Read these off the matrix that follows.
1) Report the first entry on the diagonal from the top-right corner.
2) Report the entry directly below 35.
3) Report the fourth entry in reading order.
4) Report the 3rd entry on the main diagonal.
5) Report the entry directly below 31.
6) Report the entry just right of 55.
7) Report the first entry in reading order.
[[25 65 51 38 22 45 51 32]
 [41 67 33 22 38 59 42 64]
 [72 38 42 37 70 64 39 74]
 [29 59 53 58 30 31 55 22]
 [26 61 49 46 24 42 52 35]
 [45 58 24 67 52 25 49 53]
 [74 37 43 38 73 64 40 74]
 [68 41 37 41 68 59 40 74]]
1) 32
2) 53
3) 38
4) 42
5) 42
6) 22
7) 25

Read these off the array that follows. Counting starts at 0.
1) Report the top entry of the column that holds the largest entry.
2) Report the entry just left of 5891.
3) Report the entry just right of 9192.
4) Report the entry just left of the largest entry.
5) Report the entry directly above the smallest entry.
6) Report the entry in row 1 and column 2.
7) Report the entry at row 0, column 1.
8) Report the entry in row 0 and column 0.
[[6018 6140 8175 4590 7077 5507 6279 2099 3887 8817 4401]
 [6646 6798 5808 3713 3843 3437 4538 2226 5914 4714 6883]
 [8107 4295 6058 6490 3068 6793 9192 5983 9249 7658 3026]
 [5468 4725 8346 5479 8061 7059 4399 3632 9302 3885 2048]
 [2672 7485 2307 2569 8392 5931 8158 4918 3881 4081 7484]
 [3294 3864 7448 5692 5540 3839 7993 5948 4701 6154 6851]
 [2999 5062 5354 3537 2797 5692 6483 8690 6101 5613 6559]
 [4821 6954 5495 4314 8776 2650 4517 2431 7931 5089 3907]
 [7905 6171 7245 8830 6570 8822 8677 7078 5156 9172 2252]
 [6511 5448 4978 2190 6398 2771 3265 5685 2290 5922 3482]
 [4452 5891 5208 7372 7568 7726 4998 6441 5108 3237 5199]]
1) 3887
2) 4452
3) 5983
4) 3632
5) 3026
6) 5808
7) 6140
8) 6018

a =
[[-18 -11 -12  -4  28   5  -4   5   1  -3   6   5 -17  18 -26   8]
 [-20   2  -8  -8 -14   3  12 -18  -4  -1 -23  -1 -10  -1   9  -3]
 [ 10  -4  11  41   2   1  12 -20  35 -11  22 -10   7  -8  18   5]
 [ -4 -12  -3 -10 -16   2  16 -16   1  -6 -30  -9 -11  -6   8  -1]
 [ 14  -6   7  37  10   8  19 -34  29 -13   9  -9  10 -25  24   6]
 [-24 -15  -8  -4  31   0  -2   4   2  -5   3   1 -15  19 -28   5]
 [-19 -14  -9  -7  31   3  -1   6   1  -3   2   5 -16  19 -25   8]
 [-19  -1 -15 -10 -14   4  14 -19  -8   1 -21  -2 -14 -10   7  -6]
 [-25 -29  -8  -6  26   7  -4   8  -3   7   7  -5 -11  29 -14  10]
 [-13  -1  -7 -16 -11   6  18 -28   6  -4 -34  -1 -14  -4   4  -8]
 [ -8 -16  -5 -12 -20   2  12 -18   1  -6 -30  -9 -15  -9   8   1]
 [-27 -26  -6  -6  32   5  -6   5  -2   5   6  -3  -9  30 -14  12]
 [ -7 -14  -4 -10 -20  -1  16 -16  -1  -3 -30 -10 -13 -10   7  -2]]
Indices start at 0.
The entry just left of 37 -> 7
The entry in row 0 and column 1: -11
The entry in row 2 and column 0 -> 10
What is the entry in the top-left corner?
A: -18
The entry in row 1 and column 0: -20
What is the top-right entry?
A: 8
The entry just right of the largest entry -> 2
The entry at row 1, column 2 -> -8
The bottom-left entry: -7
The entry directly above the largest entry: -8
The entry in row 0 and column 2 is -12
What is the bottom-right entry?
A: -2
What is the entry directly below 22?
A: -30
The entry in row 1 and column 1 is 2
The entry just right of 32: 5

W =
[-1.804  1.003  1.503  1.991 -1.737 -0.587  0.552  0.673 -1.162  0.198
  1.036]
Which number is the entry just left of 1.003?
Answer: -1.804
The entry just left of the centre entry -> -1.737
The entry just right of -1.162 is 0.198
Which number is the entry just left of 1.503?
Answer: 1.003

[[0, 10, 16, -6, -24, -1, -8, -13, -8, -7, -9, 15, -23, 0, -22],
 [-9, 4, 14, -6, -24, 5, -6, -13, -13, -12, -5, 11, -22, -1, -21],
 [-4, 6, 13, -4, -21, 0, -6, -14, -2, -10, -9, 9, -24, 3, -17],
 [-6, 5, 13, -4, -27, -4, -5, -14, -9, -16, -1, 13, -27, 2, -17],
 [-8, 9, 15, -1, -29, -4, -6, -15, 4, -8, -8, 15, -17, 5, -10],
 [-6, 10, 20, -4, -18, -3, -7, -13, -4, -11, -11, 12, -21, 5, -15],
 [-5, 11, 16, -6, -25, 0, -8, -16, -1, -10, -6, 16, -21, 4, -21],
 [-3, 10, 16, -3, -26, 1, -3, -14, -3, -9, -5, 11, -20, 3, -21],
 [-6, 10, 14, -3, -25, 7, -5, -16, -5, -11, -6, 12, -21, 1, -22],
 [-5, 7, 16, -6, -24, 4, -6, -13, -5, -10, -6, 12, -27, 4, -22],
 [0, 7, 15, -1, -26, 0, -5, -11, -3, -8, -5, 11, -23, 1, -16],
 [-3, 10, 14, 0, -24, 3, -9, -18, -9, -9, -4, 12, -18, -6, -20],
 [-5, -22, 7, 11, -37, -25, 28, -21, 1, -17, 13, 33, -17, 2, -32],
 [-3, 5, 15, -7, -24, -2, -11, -15, 1, -11, -10, 10, -23, -1, -21],
 [-2, 12, 16, -3, -20, -1, -7, -15, -5, -10, -3, 11, -16, 1, -23]]
Read off the entry in the top-right corner.
-22
Read off the last entry in the row that holds the largest entry.
-32
Read off the bottom-left entry.
-2
The second-last entry, reading row by row: 1
The entry in the top-left corner: 0
Read off the third smallest entry.
-29
Read off the maximum.
33
Read off the entry just left of the smallest entry.
11
Read off the second entry on the main diagonal.
4
The second entry on the diagonal from the top-right corner -> -1
Read off the 3rd largest entry.
20
The last entry, reading row by row: -23
The fifth entry in reading order is -24
Read off the entry directly above the smallest entry.
-24
The 3rd entry on the diagonal from the top-right corner is -24
Read off the entry directly above the largest entry.
12
Read off the smallest entry in the first column.
-9
The largest entry in the last row -> 16
The largest entry in the first row: 16
The entry just left of the largest entry is 13
The entry directly above the centre entry -> -16
Read off the entry just right of the largest entry.
-17
Read off the 5th entry from the end, reading row by row.
-3
Read off the 4th entry, reading row by row.
-6
Read off the first entry in the row that holds the largest entry.
-5
The top entry of the column that holds the largest entry is 15
The third entry on the main diagonal is 13
The 4th-last entry, reading row by row: 11
The largest entry in the last column -> -10
Read off the bottom entry of the column that holds the smallest entry.
-20

[[-13, -5, -38, -9, -16, 1, -17, 8, -27, 5, 15, 3, -3], [-6, -11, -38, -8, -16, 5, -23, 2, -29, 4, 6, -7, -3], [-5, 15, 2, 2, 3, 1, 12, 19, 5, 11, 27, 23, 8], [-25, 7, -21, -9, -8, -9, 1, 11, -10, 0, 14, 12, -6], [22, -1, 10, 8, 6, 15, -3, 6, 3, 11, 11, 1, 12], [9, -15, -15, -8, -11, 0, -21, -15, -13, -11, -21, -27, -2], [8, -14, -20, -7, -16, 2, -25, -9, -18, -7, -10, -22, 2], [-20, 5, -28, -12, -20, -13, -13, 9, -17, -8, 13, 0, -1], [21, 2, 14, 10, 13, 16, 6, 7, 9, 15, 11, 8, 12], [-8, -8, 14, -3, 0, -13, 4, -22, 9, -17, -31, -15, -16]]
The first entry in reading order: -13
The second largest entry is 23
The entry just left of the largest entry -> 11
The entry just left of -29 -> 2
The third entry in reading order? -38
The fourth entry in reading order: -9
